Here is a tiny trained network, its code and every weight. The questions are about switching its units off for an input and a target symbol, where a switched-off unit gives its printed mean instead of its output.

import numpy as np


def w(rows, s, z=0):
    codes = np.array(rows[::2]) - 128.0
    scale = np.full(codes.shape[1], s)
    scale[-1] = z or s
    return codes * scale


def f(y):
    return np.maximum(y, 0)


def softmax(a):
    e = np.exp(a - a.max(-1, keepdims=True))
    return e / e.sum(-1, keepdims=True)


def log_softmax(a):
    a = a - a.max(-1, keepdims=True)
    return a - np.log(np.exp(a).sum(-1, keepdims=True))


def net(x, mask):
    ids = ['γδεζθλμξπφψω'.index(c) for c in x.split()]
    T = len(ids)
    res = E[ids] + P[:T]
    u = 0
    for l in range(2):
        q, k, v = (res @ M[l].T for M in (Q, K, V))
        z = softmax(np.where(np.tri(T) > 0, q @ k.T / 4**0.5, -1e9)) @ v
        res = res + np.where(mask[u], z, O[l][:, -1]) @ O[l][:, :-1]
        u += 1
        y = f(res @ A[l][:, :-1].T + A[l][:, -1])
        res = res + np.where(mask[u : u + 12], y, B[l][:, -1]) @ B[l][:, :-1]
        u += 12
    return log_softmax(res[-1] @ U[:, :-1].T + U[:, -1])


Q, K, V, O, A, B = {}, {}, {}, {}, {}, {}
E = w([
[172,25,152,211,169],'γ',
[202,51,134,60,130],'δ',
[40,186,150,136,150],'ε',
[110,69,159,144,133],'ζ',
[81,91,145,84,148],'θ',
[204,181,126,89,109],'λ',
[139,68,93,198,98],'μ',
[113,122,88,146,89],'ξ',
[93,110,99,143,93],'π',
[89,104,93,117,121],'φ',
[169,177,145,254,133],'ψ',
[141,105,148,23,105],'ω',
],0.007)
P = w([
[65,93,162,144,25],'0',
[95,110,63,113,65],'1',
[84,84,83,120,208],'2',
[135,121,188,134,70],'3',
[143,125,89,118,96],'4',
[117,100,89,126,235],'5',
[174,138,206,134,96],'6',
[172,140,104,117,116],'7',
[134,106,100,129,253],'8',
[223,166,220,132,121],'9',
[197,151,115,121,132],'10',
],0.0053)
Q[0] = w([
[79,150,179,155,107],'0.h1',
[49,207,89,225,138],'0.h1',
[121,89,134,251,225],'0.h1',
[72,238,152,58,187],'0.h1',
],0.028)
K[0] = w([
[72,134,136,133,147],'0.h1',
[90,225,90,179,114],'0.h1',
[184,170,135,253,154],'0.h1',
[122,209,185,64,160],'0.h1',
],0.032)
V[0] = w([
[253,215,177,164,150],'0.h1',
[155,63,139,74,125],'0.h1',
[161,147,162,124,143],'0.h1',
[141,94,134,104,128],'0.h1',
],0.0058)
O[0] = w([
[1,79,75,80,42,1],'0.h1',
[177,159,154,67,94,115],'0.h1',
[90,112,136,113,99,81],'0.h1',
[149,143,140,88,109,125],'0.h1',
],0.0052,0.00091)
A[0] = w([
[110,166,150,110,138,147],'0.n1',
[144,116,241,69,110,193],'0.n2',
[155,129,132,165,15,71],'0.n3',
[210,160,216,106,228,101],'0.n4',
[159,141,84,43,237,181],'0.n5',
[32,148,147,138,49,151],'0.n6',
[9,90,74,97,173,75],'0.n7',
[152,216,20,33,72,139],'0.n8',
[41,131,149,58,130,189],'0.n9',
[147,128,184,55,20,106],'0.n10',
[12,79,147,143,2,36],'0.n11',
[213,93,83,47,86,2],'0.n12',
],0.0085,0.0028)
B[0] = w([
[105,135,119,149,100,174],'0.n1',
[152,174,127,127,15,253],'0.n2',
[83,183,96,166,84,182],'0.n3',
[42,196,137,145,150,209],'0.n4',
[105,86,162,35,87,246],'0.n5',
[163,87,176,183,119,208],'0.n6',
[105,168,180,195,193,181],'0.n7',
[191,193,98,114,230,198],'0.n8',
[149,97,44,155,136,218],'0.n9',
[120,109,211,58,122,196],'0.n10',
[188,143,182,6,83,159],'0.n11',
[84,35,221,126,167,168],'0.n12',
],0.018,0.0021)
Q[1] = w([
[91,115,146,177,67],'1.h1',
[56,40,137,74,254],'1.h1',
[70,146,51,50,114],'1.h1',
[211,220,65,173,111],'1.h1',
],0.016)
K[1] = w([
[91,77,172,177,84],'1.h1',
[96,223,205,27,181],'1.h1',
[101,146,33,9,51],'1.h1',
[193,147,35,250,112],'1.h1',
],0.013)
V[1] = w([
[147,165,125,72,129],'1.h1',
[124,80,126,72,94],'1.h1',
[182,254,85,85,128],'1.h1',
[144,100,97,145,92],'1.h1',
],0.008)
O[1] = w([
[100,186,57,35,143,228],'1.h1',
[74,88,64,121,63,248],'1.h1',
[174,253,51,6,248,184],'1.h1',
[166,92,99,181,128,102],'1.h1',
],0.0046,0.0015)
A[1] = w([
[155,172,96,198,149,132],'1.n1',
[190,65,103,189,213,145],'1.n2',
[187,49,139,89,96,142],'1.n3',
[112,85,170,77,120,105],'1.n4',
[58,94,10,127,71,44],'1.n5',
[107,101,59,88,172,176],'1.n6',
[164,110,127,105,91,252],'1.n7',
[162,79,160,84,199,42],'1.n8',
[109,137,173,208,189,111],'1.n9',
[99,64,121,151,152,221],'1.n10',
[170,176,94,129,182,91],'1.n11',
[164,115,134,73,99,62],'1.n12',
],0.014,0.0041)
B[1] = w([
[81,117,141,191,104,197],'1.n1',
[97,24,73,64,143,187],'1.n2',
[115,145,139,60,183,213],'1.n3',
[159,109,100,180,92,213],'1.n4',
[2,124,102,159,152,164],'1.n5',
[173,152,59,103,83,227],'1.n6',
[117,194,174,102,106,254],'1.n7',
[134,131,159,181,195,170],'1.n8',
[194,165,66,155,164,203],'1.n9',
[131,123,214,127,152,197],'1.n10',
[131,59,184,134,100,194],'1.n11',
[107,112,115,176,165,204],'1.n12',
],0.027,0.0059)
U = w([
[228,128,45,64,74,206],'γ',
[123,59,141,130,61,93],'δ',
[122,130,175,133,194,1],'ε',
[138,66,69,156,194,179],'ζ',
[85,168,40,90,132,100],'θ',
[127,88,129,112,103,99],'λ',
[36,99,156,167,152,72],'μ',
[153,177,156,252,38,184],'ξ',
[115,83,138,23,175,63],'π',
[172,197,88,139,207,53],'φ',
[138,196,209,38,86,245],'ψ',
[180,83,180,149,135,89],'ω',
],0.0044,0.0032)

Each question gives the input, a string of symbols that net reads in full, and the target symbol t.
The units are the heads (4 rows each of Q, K, V and O) and the neurons (one row each of A and B). Each row of codes is followed by its name. A weight is (code - 128) times the scale printed after its matrix; where a second scale follows, it is the last column's (O, A, B and U).
mask holds one flag per unit, layer by layer, with each layer's heads first. A switched-off unit (its flag False) gives its mean, the last column of its rows in O or B, instead of its output. The means were averaged over made-up inputs and are rounded, as every weight is.
A unit's drop is (log p(t) with every unit on - log p(t) with that unit switched off) / (log p(t) with every unit on - log p(t) with every unit switched off).
The circuit of an input: a set's keep is (log p(t) with only the set's units on - log p(t) with every unit switched off) / (log p(t) with every unit on - log p(t) with every unit switched off). Starting from the 12 units with the biggest drops (on a tie, the unit counted first), units are removed one at a time, each time the one whose removal leaves the highest keep (on an exact tie, the one counted first), for as long as the keep stays at least 0.8.
units of the circuit, in order: the units of the circuit, biggest drop first
top k neurons: the k neurons with the biggest drops, biggest first
k most important neurons of layer l: the k neurons of layer l with the biggest drops, biggest first
input ε λ ψ ξ φ, target γ: units of the circuit, in order -> (1.n6; 0.n8; 0.n2; 1.h1)
input μ ε μ ξ, target ψ: 3 most important neurons of layer 0 -> (0.n7; 0.n4; 0.n8)
input ε ε δ, target μ: units of the circuit, in order -> (0.n5; 1.h1; 1.n5; 0.n8)
input ε ε ψ ε μ, target μ: most important neuron of layer 0 -> (0.n3)
input δ δ ξ ε ζ μ π ε θ, target μ: 3 most important neurons of layer 0 -> (0.n12; 0.n10; 0.n5)
input ε ω μ, target θ: top 3 neurons -> (0.n2; 1.n5; 0.n8)
input γ μ ε ε μ ω ψ δ, target ε: units of the circuit, in order -> (0.n12; 1.n8; 0.n10; 0.h1)
input π μ μ ε γ ω ε, target ξ: 3 most important neurons of layer 0 -> (0.n5; 0.n10; 0.n12)
input γ γ ε π θ π ω, target ψ: units of the circuit, in order -> (0.n2; 1.n7)
input ε ε μ π ψ ε μ ε ψ, target ζ: 2 most important neurons of layer 1 -> (1.n2; 1.n9)
input ω λ ψ ε γ γ ζ μ ξ μ, target ξ: 3 most important neurons of layer 1 -> (1.n3; 1.n2; 1.n1)
input ξ ω ω π φ, target γ: units of the circuit, in order -> (0.n8; 1.n6; 1.h1; 0.n2)
input ξ μ θ ε ε ε ξ μ ε, target φ: units of the circuit, in order -> (0.n7; 1.n9)
input ω μ ζ θ μ ψ θ, target ξ: units of the circuit, in order -> (0.n4; 1.n3; 1.n2)
input λ ξ γ γ, target ξ: most important neuron of layer 1 -> (1.n3)
input ε ε ε ζ ω ε θ ξ μ, target θ: 2 most important neurons of layer 1 -> (1.n5; 1.n6)
input μ γ θ μ ψ, target ξ: units of the circuit, in order -> (0.n5; 1.n1)
input μ μ ξ μ ω γ ψ μ θ δ, target ψ: units of the circuit, in order -> (1.n7; 0.n2)
input ε μ λ γ ζ μ γ, target ξ: units of the circuit, in order -> (0.n4; 1.n2; 1.n3)
input ε ξ π ω ω θ θ γ, target π: top 3 neurons -> (0.n5; 1.n2; 0.n4)
input λ γ ψ μ ω λ π λ δ, target μ: 2 most important neurons of layer 0 -> (0.n5; 0.n4)
input μ λ ε, target γ: 3 most important neurons of layer 0 -> (0.n8; 0.n10; 0.n9)
input μ ε ε γ ε λ, target γ: units of the circuit, in order -> (1.n6; 0.n5; 0.n8; 1.h1)
input δ γ ψ μ, target ψ: units of the circuit, in order -> (0.n4; 0.n11; 1.n7; 1.n3)
input δ ξ μ, target μ: units of the circuit, in order -> (1.h1; 1.n5; 0.n8)
input φ ε γ λ, target ψ: 3 most important neurons of layer 0 -> (0.n2; 0.n10; 0.n7)
input λ ε λ π ω, target φ: top neuron -> (0.n8)
